Below are the code and all the weights of a small trained network. Each question names an input and a target symbol and asks about switching units off, where a switched-off unit gives its printed mean instead of its output.

import numpy as np


def w(rows, s, z=0):
    codes = np.array(rows[::2]) - 128.0
    scale = np.full(codes.shape[1], s)
    scale[-1] = z or s
    return codes * scale


def f(y):
    return np.maximum(y, 0)


def softmax(a):
    e = np.exp(a - a.max(-1, keepdims=True))
    return e / e.sum(-1, keepdims=True)


def log_softmax(a):
    a = a - a.max(-1, keepdims=True)
    return a - np.log(np.exp(a).sum(-1, keepdims=True))


def net(x, mask):
    ids = ['ΛΞΠΣβγεη'.index(c) for c in x.split()]
    T = len(ids)
    res = E[ids] + P[:T]
    r = res
    for j in range(3):
        rows = slice(3 * j, 3 * j + 3)
        q, k, v = (r @ M[0][rows].T for M in (Q, K, V))
        z = softmax(np.where(np.tri(T) > 0, q @ k.T / 3**0.5, -1e9)) @ v
        o = O[0][rows]
        res = res + np.where(mask[j], z, o[:, -1]) @ o[:, :-1]
    y = f(res @ A[0][:, :-1].T + A[0][:, -1])
    res = res + np.where(mask[3:11], y, B[0][:, -1]) @ B[0][:, :-1]
    return log_softmax(res[-1] @ U[:, :-1].T + U[:, -1])


Q, K, V, O, A, B = {}, {}, {}, {}, {}, {}
E = w([
[156,118,135],'Λ',
[48,85,188],'Ξ',
[67,152,5],'Π',
[73,64,101],'Σ',
[144,132,74],'β',
[120,130,113],'γ',
[134,164,147],'ε',
[59,93,120],'η',
],0.023)
P = w([
[254,52,57],'0',
[96,166,120],'1',
[109,171,109],'2',
[98,167,112],'3',
[90,169,112],'4',
[93,175,101],'5',
[102,177,104],'6',
],0.008)
Q[0] = w([
[156,152,152],'h0',
[87,141,187],'h0',
[177,140,81],'h0',
[65,102,196],'h1',
[138,161,48],'h1',
[141,51,127],'h1',
[90,96,164],'h2',
[250,170,104],'h2',
[148,182,73],'h2',
],0.014)
K[0] = w([
[252,88,98],'h0',
[7,93,124],'h0',
[146,100,43],'h0',
[198,69,130],'h1',
[143,170,203],'h1',
[70,49,135],'h1',
[93,43,89],'h2',
[66,190,80],'h2',
[76,116,112],'h2',
],0.012)
V[0] = w([
[122,221,107],'h0',
[147,133,139],'h0',
[200,43,85],'h0',
[8,137,105],'h1',
[142,163,181],'h1',
[173,159,59],'h1',
[203,93,136],'h2',
[123,113,28],'h2',
[188,111,118],'h2',
],0.012)
O[0] = w([
[196,122,106,55],'h0',
[151,86,114,62],'h0',
[76,130,117,2],'h0',
[193,116,159,215],'h1',
[33,172,231,20],'h1',
[137,168,146,188],'h1',
[71,141,193,93],'h2',
[2,154,45,249],'h2',
[107,156,119,102],'h2',
],0.0086,0.004)
A[0] = w([
[131,151,39,70],'n0',
[173,90,110,80],'n1',
[80,234,118,56],'n2',
[228,254,122,254],'n3',
[179,226,70,34],'n4',
[91,125,177,121],'n5',
[109,84,81,135],'n6',
[84,158,136,46],'n7',
],0.012,0.0046)
B[0] = w([
[136,138,233,254],'n0',
[94,97,51,154],'n1',
[167,107,83,240],'n2',
[166,224,63,233],'n3',
[158,113,195,216],'n4',
[189,198,134,192],'n5',
[86,2,208,220],'n6',
[185,131,91,176],'n7',
],0.0069,0.0085)
U = w([
[91,40,109,139],'Λ',
[89,178,95,188],'Ξ',
[87,110,114,175],'Π',
[79,82,114,10],'Σ',
[82,82,26,3],'β',
[185,57,143,102],'γ',
[75,140,211,67],'ε',
[157,49,251,56],'η',
],0.013,0.002)

Each question gives the input, a string of symbols that net reads in full, and the target symbol t.
The units are the heads (3 rows each of Q, K, V and O) and the neurons (one row each of A and B). Each row of codes is followed by its name. A weight is (code - 128) times the scale printed after its matrix; where a second scale follows, it is the last column's (O, A, B and U).
mask holds one flag per unit, heads first, then neurons. A switched-off unit (its flag False) gives its mean, the last column of its rows in O or B, instead of its output. The means were averaged over made-up inputs and are rounded, as every weight is.
A unit's drop is (log p(t) with every unit on - log p(t) with that unit switched off) / (log p(t) with every unit on - log p(t) with every unit switched off).
The circuit of an input: a set's keep is (log p(t) with only the set's units on - log p(t) with every unit switched off) / (log p(t) with every unit on - log p(t) with every unit switched off). Starting from all 11 units, units are removed one at a time, each time the one whose removal leaves the highest keep (on an exact tie, the one counted first), for as long as the keep stays at least 0.8.
circuit, biggest first: the units of the circuit, biggest drop first
top k neurons: the k neurons with the biggest drops, biggest first
heads that matter: for each layer, one digit per head in row order, 1 if its drop is at least 0.15 and else 0, layers parted by /
drop of u: that unit's drop, to one decimal
input Π η ε ε Ξ ε Λ, target Ξ: circuit, biggest first : n3, n6
input Π Ξ Π ε ε, target Ξ: circuit, biggest first : n3, n6
input Ξ Ξ Ξ γ, target γ: circuit, biggest first : h2
input γ ε ε Ξ Λ β Λ, target Ξ: circuit, biggest first : n6, n3
input Π Π ε η Ξ, target γ: circuit, biggest first : h1, h2
input γ Λ Λ ε, target Ξ: heads that matter : 000
input Π Ξ Π Σ Ξ ε η, target γ: heads that matter : 011
input Ξ η Π ε η, target η: heads that matter : 011
input Ξ Ξ Λ Ξ Ξ β, target γ: heads that matter : 001
input Λ Ξ Ξ β Ξ Π β, target η: top 4 neurons : n0, n6, n4, n3
input Λ Ξ ε Ξ, target Ξ: top 2 neurons : n5, n6
input η Π Ξ Ξ, target Λ: drop of n2 : -0.1
input η η Ξ, target Λ: drop of n0 : 0.5
input Ξ Ξ Π, target γ: drop of h2 : 0.2
input Ξ Ξ β, target γ: circuit, biggest first : h1
input η ε Ξ Ξ Π Π β, target η: drop of h2 : 0.7
